[  8  -1 -13   2   9  10   4  -9   7  -1  -8 -11  -8 -11  -2  -5   6  -2
   9  -6 -13  12 -15 -12   7 -10  -1  17  -1  -5 -20   0   1   0  -6  -8
   3  46  21 -12  14   8  -1  10   1  -3 -10   5   7  -1  -7  -7 -10 -18
  -1  -5  -5 -11   8  -6  -3  -5  -6  18   1  -3  13 -11   5   1 -11   0
  -6 -12  12   1   8  -6  -4   3  13  11   4  -1 -14  -3  -2 -12  31  -7
  11   0   4  -2  -5  -3   3   5  -2  -2 -28   0  -2   5 -10  19  21  10
  10   1  -3  -1  -1   1   4 -15  10   3 -14 -13   2   2   2   6   0 -14
   6 -17  -3  -3  -1 -13  -1   2   6 -14   5   1   2  -4  -3  -2] : [55] C
[ 27   3  -5  -5   6   3 -13   4   7   7  -5   1   7  -6   6  -4   7   0
  -8  -6  -5   8   5  -8   6  -4   0   7   4  11 -27 -13  12  -1  -3   7
   7  21  -6  -7   5  -4  -6   5  -5   5 -21   2   9  -5   2  -2   6  -2
  -8 -17   5 -11   2   1   9  -2  -4   3   9   3  16  -1   6  11   2  -2
  -9 -12  12  -2   8   3   0  -1   3   2  15  -4  -7  -8  -4   9   6  -3
  17 -11   4  -7  -9 -10  -9  10  -3  -4 -12   0   7   6 -24  16 -12   6
   6 -10   4  -2   4   1   0  -7   4   7   7  -2   1  -2 -15   4   8 -15
  -5  -1   2   0  -8 -12  -7  -4  10   1  -5  19  -1   3 -10   0] : [62] U
[ 19  -2  -4   2   9  10  -6   3  16  14   6  10   2  11  -4  -1   1  -2
   0   5  14  -3  -4   6  14   4  -3   7 -15  11   8   6  -4   5 -21   6
   5  14   0 -15  -5  -3  -5   7   1   8   1   9   3  -2  -7  -3  15   4
   3  -4   3 -12  21   9  18   1 -12  21   8  33   8   7   8  11  -6   4
   6   2   0  -4   6 -27   7   4  -6   5   9 -16   8  -7  12  -4 -14   2
  11  12 -11  -5   6   2 -16   0  -9   6  -5  -2 -14 -10   8  -3  -3  11
  15  -3   1   7  -6   4   5   5 -14  -3   9   9   2  -5 -20  -7  -7 -12
 -27  -5   5   1 -18  -7  -2  -6   7  -2   4  10  19   7   1   6] : [62] E
[ 10  -8 -11   6   8  10   0   4  26  -6 -12  -8  13  -8  -2  -8   3 -21
  -3  -4   6  -7  -6  -3   6   5   6  15 -10  10 -13   2  -7 -18  -2 -25
 -16  45  -2 -10   9   5   2  -5  -5   2  -3   7   6   5  -6  -8  25 -13
  -4  -4  10  -8   0  -3   7   4  -6  -3  -5  -2   2   2   2   0   7  -7
  -4  -6  19   4   3  -1  -3  -3   0   1  10   3 -10  14  -4  -3   2  -4
  14 -12   1   8  -3  -5 -13   1  -3  -1 -21  -2  16  -1  -9  16   2   7
   0  -8  -1   6  -4   2  -2  -2  -8   1  -2  -5   0  -2   5   1   4  -3
  -2  17   5   6   0 -19  -1 -15  10  -4   4  14  -3   9 -11  14] : [62] F
[ 16  -8  -5  -7  12  -3 -15  18  38   2  -8   7  14   0  -5  -9  -1  -1
  -8  -5  -7   4  31  -3  13   5   5  -5   0  11  -8  -5   2 -12  -6  17
   9  -6 -19 -11  -8 -17 -24  32   0  18 -11   0   4  -6   2   3  25   2
 -18 -12  19  -7   8  11   8  -1  -6  -2   2  12  -7   5  -1  13  -1   3
  -3 -19   6 -15  18  12  17   2   1   6   3   7  15 -14   0   5  10   1
  23 -17  -4  -8 -11 -17 -12 -16   2   3  -6   4   4   7   3   5 -14   5
  11 -14  11  13  -3  12   0  -2   5   7  19   6   5  11  -7   4   5  -9
 -21  12   0  10 -16 -20   1  -7   6   8   0  20  13   5  -3   7] : [62] U
[ 12  -1   2 -13  10   2  -3   8  12   4 -11  -4  21  -3   0  -5   1  -5
  -5  -5  12  -1  -2   5   6  13   6   1   7  13  -2  -2   2 -12  -3 -20
   6  26  -8 -13  12   2  -5   5  -4   1  -3   6   2   3 -14  -5  23   5
   9 -27  10   0   6   3   5   1  -2  -2   2  -7   3   4  -4   0   5  -3
   5  -3   5   3   0   4   8   7  -2   0   4  -8   4   5   8  -4   3  -4
  17 -13 -16  -5  -9   0 -13  -3   0   0 -13  -1   3  -4  -6   2 -16  14
   9  -6  -2   6  -1  -5   2  -5   2   2   1   2   2   2  -5   4   8  -6
  -1   4 -10   5 -12 -17  -6   1   1   3   3   8   2   3 -17   6] : [62] U
[ 18   4  11   3   7   7  -4   4  12   0  -1   8   5   9   1 -15  -4  -2
   1  -7  12   8   1   2   0   3  -7   1  -4  -4   5  -1  -7   6  -6  10
   0   1   3  -5  -2 -10 -10   3  16   8  12  -5   3  -3  -9  -4  11  -6
  -3  -4  -8 -13  21   6  -2  -3 -12  15  -2  19  -7   6  -2  -1   2  -3
   2 -12  -9  -6   3  -7   4   0  -2  13   0   3  -3  -5  -1  -1 -16  -5
   8   7  -8   0   6  -5 -16  10   5   2  -6  -1 -35   1  -8  -3 -30   1
  17  -3   4   7  -3   8   3   2   3  -4  14  -2   6  -6  -4  -3   4   7
 -22  -3  -4  -2  -5  -6  -9   4   3 -11   3   3  18   3  -2   5] : [62] E
[  4  -2 -12   1  12   5   1   7  20   7 -12 -14   4  -6   5 -14  -4  -7
  -3  -2 -15   0 -13 -11   7   0   2  20   4  -3 -11   2   4 -19 -17 -20
  13  29   1 -17  14   6 -12  24  -4   5 -18   5   9   4   0  -3  14 -11
  -4  -3  23  -6  20  11  -3   1   6   1   4  -6  14  -6   5   3   4  -2
   9 -16  14   8   4  -6  -3   2   2  -2  13   7  15   2   5   0   6  -2
  13 -17   2  -5 -21  -5   6  10  -3  10 -17  -5   2 -11  -1  10  -7  12
   9  -5  -2  17  -8   4  -4  -2   8  14   6  -3   7   0  -8  -1   2 -30
  -7  13   3  11 -15 -12   1   0   7   4  11   8 -10  11  -4  -5] : [55] F
[  7  -2 -14   5   1   6  -2  -6   6  -2  -1   3  -3  -8   1 -15   0  -2
   9  -5 -14  12 -28 -11   8 -13  -3  26  11 -13 -14  12  -9  -2  -9   5
   3  14  -4  -5   4  -6  -1   0   5   5  -6   7   4  -3  -2  -5 -10 -18
   1   8  16  -5   4   2 -11  -7 -11  13 -10  13  14  -5  17   3  -7  -3
  21 -10  17  -4  16 -10   2   7  14   0  10   4  -8   3  -3   2   1  -2
  18  16  -7  -5  -6  -6 -25  13   3  -4 -18   0   2   1  -5  14  14   5
  -5  -2   1   7   3  11  -1  -2   9   4  -5  -8   4  -9   3  -3   1  -5
 -18  -1  -1   8  -6  -2  -8   0  -1  -9   6   1   0   6  -6  12] : [55] C
[ 11  -2  -2  -3   9   5  -7   6   9   9  -3   2  11  -4  -5  -7   7  -1
  -5  -1  -8   8  10   3  11   1  -1  -5   7  10 -20  -7  10  -8  -3   6
  14   9 -11  -5   3  -4 -11  32  -2  11  -7  -2  14 -13   3  -4  29  -5
  -1 -23  15   3  -1   5  12   4  -3   0   4   3   9   2  -2   8 -24  -4
  -6 -15   8   1  24  14   5  -3  -1   2   0   5   3 -10 -10  -1   2   8
  22 -22   0  -5  -8 -16 -11  16   2   1  -7  -2   2 -14  -5   1 -15  -4
  20 -15   7  11   5   9  -1 -12   0   9  16   6   1  -5  -3   2   7 -14
 -17  11   5   5 -11 -12   5  -7  16  10   8  14   7  -1 -15  -5] : [62] U
[  5  -5 -11  -2  18   3   1   3   8   7  -9  -7  -1   3  -2  -8   0  -1
   3  -3  -7   2  -9  -8   5   0  -5  16   2  14  -7   8  -3  -5 -16  -8
   4  33  -2 -13  12  -7   4   8  -6   2 -10   7   9   2   2 -19   8 -16
  -1  -7  17  -6   6   0   8  -3  -7   5   3  24  17   0   5   5  -1   2
   7 -16  20   5   8  -4   0  -2   4   0  12   3  -1   0   2   6  11  11
  15 -14   1  -6  -5  -5 -14   4  -1  -4 -11  -2   4   4   0  15  33   9
   5  -3   3   6   0  10  -8  -1  -3   3   1   2   6   0  -2  -2  -5 -18
 -11  23   6   6  -6 -12  -2  -7   4  -1   9  16  15   3 -13   3] : [55] F
[  8  -3 -11   2   9   8   7 -12  10   1  -1   0  12  -8  -1  -3   4  -1
   9  -3  -3   9 -17 -20  18  -8  -3  28  -9   4 -17   2   1  -4  -2 -11
  -8  36   5  -7   6   6   4  -4  -2  -3  -1  11   7   0  -1 -17   1 -19
   7  -2  11  -8   1   2  -4  -5  -4   6  -6  10   4   3   9  -3  10  -9
  11 -11  17   2   8  -6  -2   3   4   1  12  -1 -14  -2   8 -12   5  -6
  14  -2   0  -3  -8  -2 -18  -2  -6  -3 -30  -1  -1   0 -16  12   8   3
   5  -7   0   5 -17   9   2  -6  -2  35 -13 -13   3  -9  -6  -2   7  -8
  -7  -6  -6   2  -1 -18 -11  -1  -4  -5   8   0   7   6 -11  15] : [55] F
[ -4   5  -9  24 -13   6   7  -3  -7   8  -1   5   3   2  -7  -2   6   1
  -6  -4   2   2   2   9  10 -12   4   3  -2   7 -11   0   2   9  -4  13
  12   8   6   2  -9  -7  12 -12   4  12  10  -6   0  -6   5  -8  -4 -15
  -2  -1  -7  -9  11  -4   7  -6  -9  12  -3  16  11   0   5   7  -9  -4
   1   1   6  -8   3  -5   3   2  19  -2  -1  -6 -13  -6 -13   4  -5  -1
   5  14   2   3  22 -13 -15   7  -3   2   3   6   2   9 -10   8  12  13
   5 -11   2   1   0  11  -3   2  -1  -2  18   8   6  -6   1   4  -3  36
 -14 -14   9  -3   7  -3   3  -9   2  -9   0  12  10   2 -12   1] : [55] E
[  9   6  -2  -6   0  16  -8  19 -15  20 -15 -12   7  -2 -11  -3   3   6
  -1   1  47   2   2  -7   4  -7   7  -9   7  22 -22  -3  10  -8   2   8
   7  12  -8  -6   1   0  -1  14  -3   0   3  -1   5  -8  -5  -5   7  -9
  -4  -9  17   4  -4   1  13  -4  17  -4   1   2  12   3 -11  -1  -3 -12
 -11   0  11   2  11  17   1  -2  10  -6  10  -4   1  -8  -2  10  15   2
   7 -24  -3  -2  -6 -16  -8   3  -2  -2  -3   4  23   9   4  15 -11   6
  -7  -8   1 -15   3   9  -4 -14  10  12   7   4   1   3   1   1  -6 -29
   0  -4  11   1 -11  -8   4  -7  -6   7  -5  21   1  -4 -15  -1] : [55] U
[ 13 -14 -10  -5  16   8   0   5  25  -2 -13  -9   5  -3   0  -4  -3  -6
  -6  -1   9   9 -12 -15   9   4   5  17  -4  10  -1  -2  -8 -13 -16 -22
   2  47   2 -13  13   4   0   7  -5  -1  -3  10  10  -2 -14  -1  23  -7
  -3   0  15  -6   7  -2   3  -1 -10   5   8   5   8   0  -2  -2  13   5
   9 -15  18  -5   3  -2   2   0  -3   9   4  11   5   7   9  -5   6  -4
  13  -7  -3  -6 -12  -2  -5   5  -4   8 -12   5   1  -9  -3   6  -4   9
   9  12   3   9  -5  -3   2  -2  -3  -2   4  -4   4  -1 -12  -6  -2 -29
 -15   2  -4   5 -10 -15  -6  -1   7  -5   2   8  -1   9   1   3] : [62] F
[  8   1  -7   0   2   2  -8   7  19   1 -10  -3   4  -7   2  -4   8  -4
  -2  -3   0   0  -2   0 -14   9   7   2  -3  16  -1  -3   2  -9  -4  -9
   3  41  -6  -9   6   3  -3   7  -2  -1  -5  -9   3  -2  -4   4  33   1
 -11  -7  10  -1   6   0  30  -2  -7   1   6   6  11   0  -3  -3   1  -4
  -2 -15   9   1   6  14  -2   3   0   4   4  13  10   0  -1  -1   2   2
  16  -2   0   2   1  -2  -4   3 -15   0  -5   6   3  -2   6  12  -6   8
  10  -2   0   5   0  -3   2  -8  -1   0  13   3   5  -2  -6   9  21 -23
 -10  -5  20   4  -7 -11  -6  -9   8  -2   0  21   4   5  -5 -18] : [62] U
[ -1  10  -8  12  -4   7   6  -2  11  13   2  11   7  -5   1   2  11   4
   6  -9   1   9   0  20   3  -7  -2   0   7   5 -16   0  -9   3 -10   8
   8  12  -2  -1 -10 -23  -4  -2   8  15   3  -2   3  -7   1  -5  29 -22
  -5  -4 -21 -15  12  -2   4   5 -10  14  -9  17   0  -6  -3   6  -4 -12
   2  -6   8 -13  -1   2   9   1   2   6  -3   1 -15  -6  -6  12  -6  -3
  22  18   0   4  15 -13 -16  13  -2  -7 -12   1   8   5 -17  12  15  12
  13  -9  -4   3  -2   4  -1   0  -1 -12  17  -5   0  -7   0   4  13 -11
 -20 -31  -2   0  15 -21 -13  -8  -1 -10   1  18   4   5  -1  14] : [55] E
[  8  -1 -13  -2   1   4   1   3  12   5 -14 -16  -7   0   0  -6  -1  -2
   1   0   5   8 -21 -11   9  -1   8  24   4  12 -19   2   1  -2  -8 -18
  -2  47   8 -13  19   0  11 -11  -6  -8  -3   9   1   4   3  -7 -11 -11
  -4  -4  23  -2   1  -4  -1  -6  -5   8  -7  -6  16   2   6  -7   8   6
 -10   4  23  14   1 -10 -18   7   6  -2   9  -1 -19  11   2   0  18  -9
   6  -7  -8   1  -2  -1 -12  -9  -3 -13 -22  -4  10   3 -11  16   3  12
  -8  -3 -14  -3  -1  -7  -1   0  -1   4 -12  -5  10  -4  -2   3  -9  -3
   3  17   0   6  -4  -7 -14 -11   7 -14   3  12  -4   9   1   6] : [55] F
[  4   2   0  -4   3   4  -9  13  -3   9 -10  -7  13  -6  -8  -5   4  -2
   2  -3  -3  10   2   0  -4  -8   4   5  11  15 -15  -5  -7  -3  -5   9
   7  12 -14  -9  -4  -5  -3   5   4   5  -1   2   1  -4   6  -1  26 -10
   5  -7   4  -5   0   1  -1   0  -7   1  -3  13   4   5  -5  11  -1  -4
  -6  -7 -12  -2   4  15   3  -5  12  -3  11  -6  -7 -10  -3   2   2   1
  19 -20  -3  -1   1 -17 -19   7   5  -6 -16   7  17   9   0   8  -4  -1
  -4 -10   2   3   4  11  -8   1  -1   4  -3  -2   4   5   8   5   3 -11
  -6   0   3   7  16 -22  -3 -12   7  -5   0  24   4  -7 -14  15] : [55] U
[ -3   2  -7  14  14   3   2   3  12   1  -5   2  18   0  -7 -11   0   0
  -3  -3  -3   4  -1  -1  15   1   5  -1  16  26 -10   0   5 -10  -2  -4
   8  -8  -8  -9  -2 -17   3  22   9  28  -4   9  -2  -1  10   0  15  -7
   7  -1  34   9  -3   4   7  -1  -3  -6   5   8  -4  -2  12   2  -5  -4
  11  -7  24  -9  13   3  -5   3  11  -8   5   8  17 -10   0  -2   1   5
  27 -15   3  -2 -15 -13 -16   0   2   4   0   3   5   6  -9  18   1   4
  10   1   6   7   7  10  -3  -2 -14   5  15  -2  10   0  13  -4 -12  21
 -15  33  -3   9   5 -30   5  -7   2   3   1  10   9   5 -12   7] : [62] X
[ -1   7  -4  10  -6   6   0   0   9   2   5   8  -3  -3  -8   6   9   1
   0  -9   3   4  -2   1   7  -7   0   6  -4  12 -17   5  -3   7 -17  13
   7  20   3  -1  -9  -3  -5   0  -2  11  -7  -6   4  -8  -4   5  10  -7
  -6 -17 -15 -14  21   7   3  -5 -16  25  -4  24   7  -3   2   5   0   0
  -9  -4  -2  -4   8 -20   3   1   9  12   0 -13   6  -9  -9   9  -6   3
  16  22  -5   3  20  -9 -13  12  -9  -8   5   2  -3   3 -11  10  10  12
  10  -9  -3   2   2   0   7  -6  -3  -7  13   1   8  -7   0  -1  -1 -21
 -13 -29  -5  -4  10 -12 -13 -12   6 -12  -7  14   9   4  13   8] : [55] E
[ 19  -2 -14  -2  10   4  -5   9   4   8  -3 -10   2   4   1   0  -1   1
   3 -12  20 -10   9   0  10   6   4   8  -7   5   0  -2   4   1  -6  -3
   2  10  -9  -8   4  32  -5  -8  -3   7   4   3   5  -2  -7  -8   3  -1
  -6 -16  21  -5   6   5  14   0  -1   0   4  -1   5  10   2   4   7  -4
   9   4  15   2   2  -1  -1   8  -2  -6  -4  -4   3  -2   5   1  -2   0
   3 -11  -4  -2  -4   8 -10  -5   5   2   2   3 -11   1   4  -2  -8   1
   5  20   3  11  -4   5   1  -5 -11   1   1   9   5   4 -15   0   1   4
 -24  16   6  -3 -12  -4   4  -1   6  -1 -16  -8  15   4  -8  10] : [62] U
[ -3  -6  -2   5   6   5   0  -3   3   3  11   9  13  10  -3 -10  -3   9
  -3 -10   1  10  -1   6  14   3  -4   0 -13   3 -16   8   4   4  -8   7
   3   5   1  -2  -7  -6  -4  17   7  12   3  -5  13  -4  -4  -9  15 -12
   7 -13  17 -21   6   3  11   1  -2   7   5  -2   5   9   8  16  -1 -12
  17  -9  -3  -4  -4   4  10  -1   4   7   8   3   6  -6  -3  -5  -5  10
   8  -3   3  -2   7  -5 -18   4  -9   3   5  -4 -11  -2   0   8   3   6
  25  -3   4  -1   5  10  -2   0 -11   1   8   1  -2  -9  -5  -7   3 -16
 -17  -3  10   1  -3 -18   4   7   3  -4  13   8  26   5  -8  -4] : [62] E
[  0   2   0   1  -7   2  -8   9  -1   6  -8 -11  12  -7   0 -11  11  -3
  -5   4 -16   1   5  13   0  -7   6   5  13   9 -20  -5   0  -7  -1  -2
  18  15  -4   3  -3  -7  -2   7   1   8  -5   3   3  -3  -1  -8  28  -1
  -4 -13   8  -6  -9   1  16   5   9  -5  -1  -9   4  -1  -3   5  10 -12
 -12  -8  11  -3   6  16   1  -2  11 -12   3   3 -10  -2  -1   6   6   2
  19 -23   6   3  -3 -14 -10   5   3  -2 -12   9  17   3  -9  18 -10  14
   3 -11   6   2  -4   6   3 -12   6   2   9  -6  -1   4   0  10   8 -28
  -2  -2  29   9   6 -29  -2  -4   1   6  -2  28  -7   1 -17   9] : [55] U
